Here is a tiny trained network, its code and every weight. The questions are about switching its units off for an input and a class, where a switched-off unit gives its printed mean instead of its output.

import numpy as np


def w(rows, s, z=0):
    codes = np.array(rows[::2]) - 128.0
    scale = np.full(codes.shape[1], s)
    scale[-1] = z or s
    return codes * scale


def f(y):
    return y / 2 * (1 + np.tanh(0.7978845608 * (y + 0.044715 * y**3)))


def log_softmax(a):
    a = a - a.max(-1, keepdims=True)
    return a - np.log(np.exp(a).sum(-1, keepdims=True))


def net(x, mask):
    res = np.array(x, float).reshape(1, 5) / 4 @ E
    y = f(res @ A[0][:, :-1].T + A[0][:, -1])
    res = res + np.where(mask, y, B[0][:, -1]) @ B[0][:, :-1]
    return log_softmax(res[-1] @ U[:, :-1].T + U[:, -1])


A, B = {}, {}
E = w([
[173,185,223,34,150],'x0',
[100,133,134,120,116],'x1',
[213,111,110,154,164],'x2',
[168,20,143,76,6],'x3',
[170,194,167,209,61],'x4',
],0.012)
A[0] = w([
[117,111,93,51,175,65],'n1',
[157,192,227,47,145,87],'n2',
[110,106,126,100,107,152],'n3',
[86,155,150,169,218,185],'n4',
[142,191,133,104,165,162],'n5',
[65,77,51,237,117,52],'n6',
[94,173,114,159,245,173],'n7',
[127,210,108,153,147,111],'n8',
[123,83,100,99,190,38],'n9',
[131,115,115,73,60,131],'n10',
[110,136,38,168,110,39],'n11',
[158,172,170,61,142,50],'n12',
[191,62,152,70,37,210],'n13',
[127,196,167,149,195,203],'n14',
[94,135,133,117,119,23],'n15',
[104,67,81,50,190,2],'n16',
[154,161,166,226,96,1],'n17',
[129,174,156,203,77,75],'n18',
[113,102,74,65,158,52],'n19',
[177,98,140,112,143,176],'n20',
[101,165,161,110,100,80],'n21',
[157,170,235,93,164,40],'n22',
[131,66,172,111,97,206],'n23',
[73,48,105,55,239,69],'n24',
[170,133,176,185,62,90],'n25',
[140,107,95,74,43,200],'n26',
[83,162,113,155,211,151],'n27',
[149,37,138,113,81,203],'n28',
[108,234,77,119,171,162],'n29',
[126,96,70,161,128,142],'n30',
[78,83,77,206,129,7],'n31',
[140,197,153,199,57,17],'n32',
[73,109,119,178,112,64],'n33',
[201,135,190,14,94,90],'n34',
[134,132,182,76,161,49],'n35',
[139,166,208,195,97,22],'n36',
[71,130,167,181,79,84],'n37',
[72,44,70,95,184,53],'n38',
[132,82,88,174,89,159],'n39',
[118,160,176,183,93,61],'n40',
[76,111,84,128,133,98],'n41',
],0.012,0.0019)
B[0] = w([
[172,183,214,145,83,182],'n1',
[125,95,162,214,198,230],'n2',
[110,140,123,130,108,156],'n3',
[112,102,71,61,78,210],'n4',
[98,100,94,145,127,177],'n5',
[89,73,178,225,211,236],'n6',
[129,97,72,76,118,232],'n7',
[113,154,88,63,79,187],'n8',
[151,134,153,91,113,167],'n9',
[133,123,73,118,129,188],'n10',
[138,106,131,182,197,182],'n11',
[95,88,159,255,211,188],'n12',
[65,106,52,34,114,253],'n13',
[81,145,107,106,130,207],'n14',
[135,131,113,138,107,135],'n15',
[192,182,159,84,120,202],'n16',
[144,164,162,110,95,194],'n17',
[173,148,216,108,60,192],'n18',
[168,162,163,97,80,175],'n19',
[104,133,112,119,153,157],'n20',
[95,129,148,132,120,154],'n21',
[129,91,127,205,237,206],'n22',
[119,116,89,114,134,190],'n23',
[200,173,187,132,85,226],'n24',
[170,134,155,61,59,192],'n25',
[85,134,103,97,114,208],'n26',
[89,128,59,65,117,209],'n27',
[88,136,86,90,98,218],'n28',
[82,139,37,77,87,212],'n29',
[106,140,131,148,168,174],'n30',
[73,124,166,230,201,200],'n31',
[172,173,170,78,114,202],'n32',
[123,137,116,147,168,170],'n33',
[124,91,119,130,203,228],'n34',
[113,120,165,198,149,175],'n35',
[180,165,155,132,83,185],'n36',
[129,152,142,128,115,171],'n37',
[197,181,141,127,102,204],'n38',
[87,99,118,163,133,190],'n39',
[169,127,132,135,82,172],'n40',
[139,100,169,147,134,165],'n41',
],0.0088,0.016)
U = w([
[40,36,32,67,107,86],'0',
[81,16,189,254,205,255],'1',
[232,156,250,109,72,47],'2',
],0.0093,0.0012)

Each question gives the input, the list of numbers given to net, and the class t.
The units are the neurons (one row each of A and B). Each row of codes is followed by its name. A weight is (code - 128) times the scale printed after its matrix; where a second scale follows, it is the last column's (A, B and U).
mask holds one flag per neuron, in row order. A switched-off neuron (its flag False) gives its mean, the last column of its row in B, instead of its output. The means were averaged over made-up inputs and are rounded, as every weight is.
A unit's drop is (log p(t) with every unit on - log p(t) with that unit switched off) / (log p(t) with every unit on - log p(t) with every unit switched off).
The circuit of an input: a set's keep is (log p(t) with only the set's units on - log p(t) with every unit switched off) / (log p(t) with every unit on - log p(t) with every unit switched off). Starting from the 12 units with the biggest drops (on a tie, the unit counted first), units are removed one at a time, each time the one whose removal leaves the highest keep (on an exact tie, the one counted first), for as long as the keep stays at least 0.8.
circuit, biggest first: the units of the circuit, biggest drop first
most important unit: the unit with the biggest drop
top k neurons: the k neurons with the biggest drops, biggest first
drop of u: that unit's drop, to one decimal
input [-7,4,3,5,-7], class 1: circuit, biggest first : [n6]
input [-1,-4,6,-4,5], class 2: top 2 neurons : [n13; n18]
input [-6,2,-1,2,-7], class 2: top 3 neurons : [n38; n24; n16]
input [8,4,5,1,8], class 1: top 3 neurons : [n22; n2; n12]
input [4,0,3,-4,4], class 0: top 3 neurons : [n6; n29; n8]
input [3,4,6,-2,-1], class 1: top 2 neurons : [n13; n28]
input [6,7,4,6,6], class 0: top 3 neurons : [n13; n6; n25]
input [-1,-1,-6,-5,6], class 2: top 3 neurons : [n18; n13; n32]
input [4,-1,4,6,-7], class 2: top 2 neurons : [n24; n1]
input [7,5,8,-8,7], class 0: top 2 neurons : [n29; n8]
input [3,8,-7,-5,-7], class 2: drop of n24 : 0.4
input [3,1,-2,-5,3], class 0: drop of n23 : 0.0
input [5,-5,-1,6,5], class 0: drop of n13 : 0.9
input [-3,-4,-8,-7,6], class 0: most important unit : n29
